Here is a tiny trained network, its code and every weight. The questions are about switching its units off for an input and a class, where a switched-off unit gives its printed mean instead of its output.

import numpy as np


def w(rows, s, z=0):
    codes = np.array(rows[::2]) - 128.0
    scale = np.full(codes.shape[1], s)
    scale[-1] = z or s
    return codes * scale


def f(y):
    return np.maximum(y, 0)


def log_softmax(a):
    a = a - a.max(-1, keepdims=True)
    return a - np.log(np.exp(a).sum(-1, keepdims=True))


def net(x, mask):
    res = np.array(x, float).reshape(1, 6) / 4 @ E
    y = f(res @ A[0][:, :-1].T + A[0][:, -1])
    res = res + np.where(mask, y, B[0][:, -1]) @ B[0][:, :-1]
    return log_softmax(res[-1] @ U[:, :-1].T + U[:, -1])


A, B = {}, {}
E = w([
[114,40,179,126,183,158,35,162,177,194,139,98],'x0',
[184,124,180,135,169,3,175,46,140,100,204,35],'x1',
[95,115,119,152,164,127,113,136,131,142,138,148],'x2',
[88,139,183,76,110,65,82,36,47,239,105,224],'x3',
[44,92,222,100,145,147,231,134,108,99,98,79],'x4',
[96,138,111,25,202,151,132,34,196,160,115,86],'x5',
],0.0079)
A[0] = w([
[155,210,81,115,93,100,209,59,117,78,94,191,227],'n0',
[74,77,230,120,66,107,179,152,104,173,64,86,33],'n1',
[152,118,148,157,145,51,135,57,133,106,134,117,5],'n2',
[171,129,178,104,129,59,67,49,67,156,60,207,21],'n3',
[174,25,146,127,78,105,61,123,161,149,91,109,134],'n4',
[214,169,71,162,114,115,74,152,162,141,167,147,6],'n5',
[145,118,164,87,32,130,94,12,53,159,68,163,30],'n6',
[119,127,159,218,40,60,118,255,43,119,183,147,153],'n7',
[90,74,194,166,144,86,96,52,54,188,119,193,66],'n8',
[169,149,234,148,185,39,101,80,116,111,181,138,23],'n9',
[74,125,83,81,75,195,101,168,83,177,33,152,28],'n10',
[205,152,51,88,122,117,43,90,85,176,142,124,133],'n11',
],0.007,0.003)
B[0] = w([
[188,96,192,129,186,164,137,34,167,193,89,123,224],'n0',
[83,142,138,107,138,115,181,97,70,109,89,156,188],'n1',
[119,204,65,144,58,155,136,159,140,133,214,132,170],'n2',
[93,92,101,155,110,183,140,168,102,75,89,100,209],'n3',
[104,99,139,154,218,119,137,107,106,175,83,173,178],'n4',
[2,126,102,146,120,154,196,96,96,108,96,132,182],'n5',
[142,124,118,144,35,102,118,143,174,100,80,88,203],'n6',
[115,113,164,115,92,107,35,75,146,155,101,115,254],'n7',
[185,84,94,131,74,161,114,136,173,111,38,111,214],'n8',
[185,192,140,62,176,147,107,191,113,118,186,152,194],'n9',
[210,207,163,113,37,114,100,169,82,159,186,138,216],'n10',
[80,125,213,125,141,155,161,134,60,69,135,157,198],'n11',
],0.0095,0.0098)
U = w([
[135,150,146,133,136,152,113,119,134,138,111,96,255],'0',
[164,89,15,171,74,145,147,194,211,47,74,25,81],'1',
[156,127,195,146,181,138,120,105,171,187,101,170,183],'2',
[80,159,161,88,120,102,68,84,157,150,133,101,174],'3',
[1,180,148,113,121,83,228,122,38,57,112,203,4],'4',
[196,244,86,84,61,80,125,204,111,136,229,150,7],'5',
],0.0076,0.0049)

Each question gives the input, the list of numbers given to net, and the class t.
The units are the neurons (one row each of A and B). Each row of codes is followed by its name. A weight is (code - 128) times the scale printed after its matrix; where a second scale follows, it is the last column's (A, B and U).
mask holds one flag per neuron, in row order. A switched-off neuron (its flag False) gives its mean, the last column of its row in B, instead of its output. The means were averaged over made-up inputs and are rounded, as every weight is.
A unit's drop is (log p(t) with every unit on - log p(t) with that unit switched off) / (log p(t) with every unit on - log p(t) with every unit switched off).
The circuit of an input: a set's keep is (log p(t) with only the set's units on - log p(t) with every unit switched off) / (log p(t) with every unit on - log p(t) with every unit switched off). Starting from all 12 units, units are removed one at a time, each time the one whose removal leaves the highest keep (on an exact tie, the one counted first), for as long as the keep stays at least 0.8.
units of the circuit, in order: the units of the circuit, biggest drop first
most important unit: the unit with the biggest drop
k most important neurons: the k neurons with the biggest drops, biggest first
drop of u: that unit's drop, to one decimal
input [4,-8,-1,1,3,-8], class 3: 3 most important neurons	n7, n9, n2
input [-4,7,3,-1,2,1], class 5: most important unit	n2
input [2,2,0,-6,7,-2], class 4: units of the circuit, in order	n8, n1
input [-2,-4,-8,-7,2,-2], class 0: 2 most important neurons	n8, n6
input [7,3,6,8,3,-2], class 1: 2 most important neurons	n8, n3
input [-6,-7,-6,7,7,1], class 1: 2 most important neurons	n6, n8
input [-3,6,4,3,-7,-6], class 4: 3 most important neurons	n5, n11, n3
input [5,8,7,6,1,5], class 5: units of the circuit, in order	n9, n2
input [-7,-3,1,7,-7,-6], class 1: 3 most important neurons	n6, n3, n8
input [-1,8,-4,0,8,-8], class 3: 3 most important neurons	n7, n10, n11
input [3,6,1,6,5,3], class 1: units of the circuit, in order	n8, n3, n6
input [-4,-3,-8,-8,1,-4], class 0: units of the circuit, in order	n8, n6
input [5,-7,-1,-4,5,-1], class 5: units of the circuit, in order	n10, n0
input [5,-8,-5,0,-1,-6], class 5: units of the circuit, in order	n10
input [1,-5,1,6,6,2], class 1: 3 most important neurons	n8, n6, n11
input [-6,-3,6,8,-2,7], class 1: 2 most important neurons	n6, n3
input [-5,7,-6,5,5,-5], class 5: 4 most important neurons	n9, n2, n4, n5
input [3,-1,4,1,-5,4], class 4: 3 most important neurons	n11, n0, n7
input [-2,4,5,7,-8,-1], class 4: 2 most important neurons	n11, n5
input [-7,-8,-1,-3,7,-5], class 5: units of the circuit, in order	n10
input [3,4,-8,-6,-7,-5], class 0: 2 most important neurons	n7, n1
input [-6,6,2,-5,-1,6], class 2: 2 most important neurons	n0, n10
input [-7,-2,1,-1,-1,-1], class 2: drop of n0	0.5
input [-1,-5,1,-3,0,-7], class 3: drop of n2	0.1
input [-6,-4,4,3,4,4], class 2: drop of n0	0.8
input [5,-5,3,6,1,4], class 1: drop of n3	0.2
input [-8,0,-7,3,-3,5], class 2: units of the circuit, in order	n0
